Below is a small trained network, with its code and all its weights. Each question gives an input and a class and asks what happens when units are switched off, that is, made to give their printed mean instead of their output.

import numpy as np


def w(rows, s, z=0):
    codes = np.array(rows[::2]) - 128.0
    scale = np.full(codes.shape[1], s)
    scale[-1] = z or s
    return codes * scale


def norm(h):
    return h / np.sqrt((h * h).mean(-1, keepdims=True) + 1e-5)


def f(y):
    return y / 2 * (1 + np.tanh(0.7978845608 * (y + 0.044715 * y**3)))


def log_softmax(a):
    a = a - a.max(-1, keepdims=True)
    return a - np.log(np.exp(a).sum(-1, keepdims=True))


def net(x, mask):
    res = np.array(x, float).reshape(1, 5) / 4 @ E
    u = 0
    for l in range(2):
        y = f(norm(res) @ A[l][:, :-1].T + A[l][:, -1])
        res = res + np.where(mask[u : u + 7], y, B[l][:, -1]) @ B[l][:, :-1]
        u += 7
    return log_softmax(norm(res)[-1] @ U[:, :-1].T + U[:, -1])


A, B = {}, {}
E = w([
[189,48,145,85,130,188,134,179,226,60,125,120],'x0',
[173,147,39,148,179,191,13,225,121,138,187,103],'x1',
[62,93,164,123,213,66,77,134,82,97,109,127],'x2',
[75,90,152,117,83,146,175,153,81,100,194,160],'x3',
[145,118,159,116,254,103,143,153,156,45,141,102],'x4',
],0.0085)
A[0] = w([
[85,179,84,145,116,122,96,127,2,203,144,135,105],'L0N1',
[98,72,147,132,188,48,135,82,100,120,43,135,200],'L0N2',
[159,128,67,111,185,147,82,191,110,128,159,85,13],'L0N3',
[116,166,145,98,75,110,140,94,154,175,90,132,137],'L0N4',
[180,146,85,105,150,150,87,90,202,166,115,109,57],'L0N5',
[193,192,128,141,170,159,150,157,148,123,123,103,2],'L0N6',
[112,108,98,139,133,163,121,165,136,102,174,170,158],'L0N7',
],0.0093,0.0042)
B[0] = w([
[26,136,170,58,87,108,94,64,65,94,222,107,234],'L0N1',
[121,202,130,95,161,111,98,132,145,142,91,63,254],'L0N2',
[155,54,85,254,94,196,153,121,110,95,48,142,218],'L0N3',
[186,51,121,234,188,150,88,102,164,153,166,153,201],'L0N4',
[101,103,130,113,220,168,90,210,190,177,127,161,190],'L0N5',
[144,142,172,145,172,155,84,167,152,140,88,188,160],'L0N6',
[145,159,217,150,187,119,99,126,131,139,98,92,185],'L0N7',
],0.0095,0.0079)
A[1] = w([
[70,92,184,121,92,59,116,56,115,205,56,137,139],'L1N1',
[28,186,103,106,179,11,119,86,87,108,138,89,198],'L1N2',
[152,70,150,110,72,170,179,107,182,92,237,212,25],'L1N3',
[65,152,119,13,84,154,105,204,130,170,242,194,254],'L1N4',
[204,135,105,172,61,84,198,76,162,171,109,94,107],'L1N5',
[55,168,117,226,95,172,89,82,28,225,171,132,148],'L1N6',
[78,136,201,2,131,115,179,175,110,45,113,94,152],'L1N7',
],0.0079,0.0027)
B[1] = w([
[173,122,105,134,248,134,82,211,194,77,66,104,201],'L1N1',
[132,150,198,1,116,125,182,59,204,143,122,137,254],'L1N2',
[124,77,77,116,97,20,137,65,129,187,153,139,174],'L1N3',
[164,125,226,88,226,80,63,138,174,63,2,92,185],'L1N4',
[83,71,116,156,206,162,176,178,89,69,124,203,158],'L1N5',
[164,155,132,66,48,55,141,128,83,132,147,69,240],'L1N6',
[193,168,180,93,47,92,28,37,122,144,133,105,201],'L1N7',
],0.009,0.0091)
U = w([
[12,203,42,95,88,182,187,160,141,138,127,174,17],'0',
[137,68,83,145,104,115,184,101,122,157,160,181,124],'1',
[165,127,135,176,196,175,105,165,179,124,81,131,149],'2',
[41,209,53,98,99,185,178,152,137,133,156,185,2],'3',
[77,176,138,129,159,176,186,107,138,99,137,156,110],'4',
[133,127,119,155,79,169,110,149,65,99,144,102,121],'5',
[141,171,163,51,124,95,107,86,129,124,114,91,143],'6',
[5,209,50,104,89,182,198,169,143,154,137,163,10],'7',
],0.021,0.022)

Each question gives the input, the list of numbers given to net, and the class t.
The units are the neurons (one row each of A and B). Each row of codes is followed by its name. A weight is (code - 128) times the scale printed after its matrix; where a second scale follows, it is the last column's (A, B and U).
mask holds one flag per neuron, layer by layer. A switched-off neuron (its flag False) gives its mean, the last column of its row in B, instead of its output. The means were averaged over made-up inputs and are rounded, as every weight is.
A unit's drop is (log p(t) with every unit on - log p(t) with that unit switched off) / (log p(t) with every unit on - log p(t) with every unit switched off).
The circuit of an input: a set's keep is (log p(t) with only the set's units on - log p(t) with every unit switched off) / (log p(t) with every unit on - log p(t) with every unit switched off). Starting from the 12 units with the biggest drops (on a tie, the unit counted first), units are removed one at a time, each time the one whose removal leaves the highest keep (on an exact tie, the one counted first), for as long as the keep stays at least 0.8.
units of the circuit, in order: the units of the circuit, biggest drop first
unit that matters most: the unit with the biggest drop
top k neurons: the k neurons with the biggest drops, biggest first
k most important neurons of layer l: the k neurons of layer l with the biggest drops, biggest first
drop when u is switched off: that unit's drop, to one decimal
input [-4,-8,-6,2,8], class 4: units of the circuit, in order : L1N5; L1N6; L1N4
input [-1,-3,-3,-2,0], class 2: unit that matters most : L0N1
input [-5,-7,-7,-5,-4], class 1: units of the circuit, in order : L0N4; L1N5
input [-1,6,2,7,5], class 5: 2 most important neurons of layer 1 : L1N1; L1N4
input [5,5,-3,6,-2], class 2: top 2 neurons : L0N1; L0N7
input [-7,-5,-8,0,1], class 1: top 2 neurons : L0N4; L0N2
input [3,-1,4,0,-4], class 2: top 3 neurons : L0N1; L1N6; L1N1
input [7,-4,-1,-3,-2], class 1: 2 most important neurons of layer 0 : L0N2; L0N7
input [7,-8,-4,-6,-5], class 1: 2 most important neurons of layer 1 : L1N3; L1N4
input [0,6,7,-2,-3], class 5: 2 most important neurons of layer 0 : L0N3; L0N2
input [6,-2,1,-8,3], class 2: 2 most important neurons of layer 0 : L0N1; L0N5
input [4,7,8,-2,-7], class 5: drop when L0N3 is switched off : 0.5
input [-4,8,0,1,2], class 5: drop when L0N3 is switched off : 1.6
input [-1,8,7,-3,-1], class 5: unit that matters most : L0N3
input [-3,-4,-8,2,-5], class 1: drop when L0N4 is switched off : 0.4
